Below is a small trained network, with its code and all its weights. Each question gives an input and a target symbol and asks what happens when units are switched off, that is, made to give their printed mean instead of their output.

import numpy as np


def w(rows, s, z=0):
    codes = np.array(rows[::2]) - 128.0
    scale = np.full(codes.shape[1], s)
    scale[-1] = z or s
    return codes * scale


def norm(h):
    return h / np.sqrt((h * h).mean(-1, keepdims=True) + 1e-5)


def f(y):
    return y / 2 * (1 + np.tanh(0.7978845608 * (y + 0.044715 * y**3)))


def softmax(a):
    e = np.exp(a - a.max(-1, keepdims=True))
    return e / e.sum(-1, keepdims=True)


def log_softmax(a):
    a = a - a.max(-1, keepdims=True)
    return a - np.log(np.exp(a).sum(-1, keepdims=True))


def net(x, mask):
    ids = ['ΔΘΞΠΣΨαβγεζημτφω'.index(c) for c in x.split()]
    T = len(ids)
    res = E[ids] + P[:T]
    r = norm(res)
    for j in range(3):
        rows = slice(2 * j, 2 * j + 2)
        q, k, v = (r @ M[0][rows].T for M in (Q, K, V))
        z = softmax(np.where(np.tri(T) > 0, q @ k.T / 2**0.5, -1e9)) @ v
        o = O[0][rows]
        res = res + np.where(mask[j], z, o[:, -1]) @ o[:, :-1]
    y = f(norm(res) @ A[0][:, :-1].T + A[0][:, -1])
    res = res + np.where(mask[3:11], y, B[0][:, -1]) @ B[0][:, :-1]
    return log_softmax(norm(res)[-1] @ U[:, :-1].T + U[:, -1])


Q, K, V, O, A, B = {}, {}, {}, {}, {}, {}
E = w([
[189,160,100],'Δ',
[217,159,118],'Θ',
[212,157,121],'Ξ',
[154,211,129],'Π',
[167,155,53],'Σ',
[208,156,118],'Ψ',
[215,148,113],'α',
[216,95,39],'β',
[179,203,149],'γ',
[160,203,133],'ε',
[120,254,172],'ζ',
[185,167,111],'η',
[148,216,123],'μ',
[223,73,27],'τ',
[185,186,129],'φ',
[184,141,55],'ω',
],0.0076)
P = w([
[184,154,98],'0',
[219,171,113],'1',
[137,113,138],'2',
[160,180,65],'3',
[235,174,131],'4',
[127,99,153],'5',
[140,177,44],'6',
[246,165,139],'7',
[121,90,157],'8',
[116,168,49],'9',
[254,158,143],'10',
[115,77,166],'11',
[95,154,63],'12',
[245,168,139],'13',
],0.014)
Q[0] = w([
[94,157,235],'h1',
[86,93,151],'h1',
[128,152,151],'h2',
[124,60,115],'h2',
[139,97,66],'h3',
[71,208,1],'h3',
],0.02)
K[0] = w([
[202,170,250],'h1',
[177,81,139],'h1',
[104,92,141],'h2',
[195,154,140],'h2',
[142,117,168],'h3',
[67,32,201],'h3',
],0.018)
V[0] = w([
[195,120,51],'h1',
[177,166,179],'h1',
[50,60,145],'h2',
[181,107,221],'h2',
[124,54,90],'h3',
[254,103,170],'h3',
],0.0093)
O[0] = w([
[77,179,108,185],'h1',
[137,97,75,188],'h1',
[187,108,131,2],'h2',
[65,185,254,145],'h2',
[235,151,85,64],'h3',
[197,1,176,212],'h3',
],0.0097,0.0091)
A[0] = w([
[56,168,87,96],'n1',
[139,107,213,109],'n2',
[23,121,193,155],'n3',
[148,38,76,145],'n4',
[97,196,195,120],'n5',
[250,164,79,140],'n6',
[208,225,2,2],'n7',
[242,62,214,71],'n8',
],0.0098,0.012)
B[0] = w([
[176,121,96,146],'n1',
[2,214,112,154],'n2',
[136,76,128,254],'n3',
[104,153,213,156],'n4',
[167,194,142,181],'n5',
[206,168,96,216],'n6',
[87,93,9,124],'n7',
[74,64,80,163],'n8',
],0.0088,0.0069)
U = w([
[93,45,156,203],'Δ',
[79,184,251,171],'Θ',
[161,156,90,127],'Ξ',
[161,214,153,159],'Π',
[198,115,174,101],'Σ',
[161,155,111,134],'Ψ',
[179,124,146,92],'α',
[162,114,168,34],'β',
[124,99,96,62],'γ',
[102,80,38,58],'ε',
[85,141,69,90],'ζ',
[138,131,91,72],'η',
[119,153,69,77],'μ',
[179,92,184,3],'τ',
[34,240,88,84],'φ',
[161,188,168,149],'ω',
],0.02,0.0061)

Each question gives the input, a string of symbols that net reads in full, and the target symbol t.
The units are the heads (2 rows each of Q, K, V and O) and the neurons (one row each of A and B). Each row of codes is followed by its name. A weight is (code - 128) times the scale printed after its matrix; where a second scale follows, it is the last column's (O, A, B and U).
mask holds one flag per unit, heads first, then neurons. A switched-off unit (its flag False) gives its mean, the last column of its rows in O or B, instead of its output. The means were averaged over made-up inputs and are rounded, as every weight is.
A unit's drop is (log p(t) with every unit on - log p(t) with that unit switched off) / (log p(t) with every unit on - log p(t) with every unit switched off).
The circuit of an input: a set's keep is (log p(t) with only the set's units on - log p(t) with every unit switched off) / (log p(t) with every unit on - log p(t) with every unit switched off). Starting from all 11 units, units are removed one at a time, each time the one whose removal leaves the highest keep (on an exact tie, the one counted first), for as long as the keep stays at least 0.8.
units of the circuit, in order: the units of the circuit, biggest drop first
most important unit: the unit with the biggest drop
top k neurons: the k neurons with the biggest drops, biggest first
heads that matter: for each layer, one digit per head in row order, 1 if its drop is at least 0.15 and else 0, layers parted by /
input γ η μ, target Δ: heads that matter => 100
input ζ ζ γ ω Π ζ ζ γ β ζ ω γ μ, target Δ: most important unit => h3
input ζ η φ ζ ζ Π φ, target ε: top 2 neurons => n1; n2
input Ψ Σ β ζ Ψ Ψ ζ γ ζ Π ζ Π ε, target ε: units of the circuit, in order => n2; h2
input Π ζ φ Ξ ζ γ φ, target Δ: units of the circuit, in order => h3; n6
input ζ ζ ζ φ Ψ Σ γ Π ω η Θ φ ζ, target Θ: units of the circuit, in order => h3; n4; h2
input φ ζ γ ε μ γ α, target Δ: heads that matter => 101
input γ φ φ ω ζ Ψ ω, target Σ: heads that matter => 001
input ζ τ τ, target Θ: top 2 neurons => n4; n8
input ζ φ Δ γ γ Π γ, target ε: top 3 neurons => n1; n2; n4
input γ Ψ γ Ψ Π μ Π τ φ ζ, target Θ: top 2 neurons => n4; n3
input γ α φ Π, target Θ: heads that matter => 001
input φ Π ζ τ ζ Ξ ζ Ψ φ φ, target Θ: units of the circuit, in order => h3; n4
input Ψ ζ ζ ζ Ψ Π ζ α φ ζ γ Π γ, target ε: most important unit => n6
input τ ω γ, target Δ: units of the circuit, in order => n8; h3
input Ψ Π Π ζ, target ε: top 2 neurons => n6; n2
input η Ξ ζ Ξ φ ζ ζ μ ζ Ψ, target φ: heads that matter => 101
input ζ γ Ψ Δ ζ τ η γ Π Ψ ζ Π ζ, target ε: heads that matter => 010
input γ η φ τ ζ ζ γ Π φ η Σ γ Ξ, target Δ: heads that matter => 101
input φ ζ Ψ Σ Π γ μ γ μ γ Π Σ, target Θ: most important unit => h2
input Θ φ Ψ Π, target Σ: heads that matter => 001
input τ Π Σ ζ ζ Δ μ β Π ζ γ γ ω, target Δ: heads that matter => 001
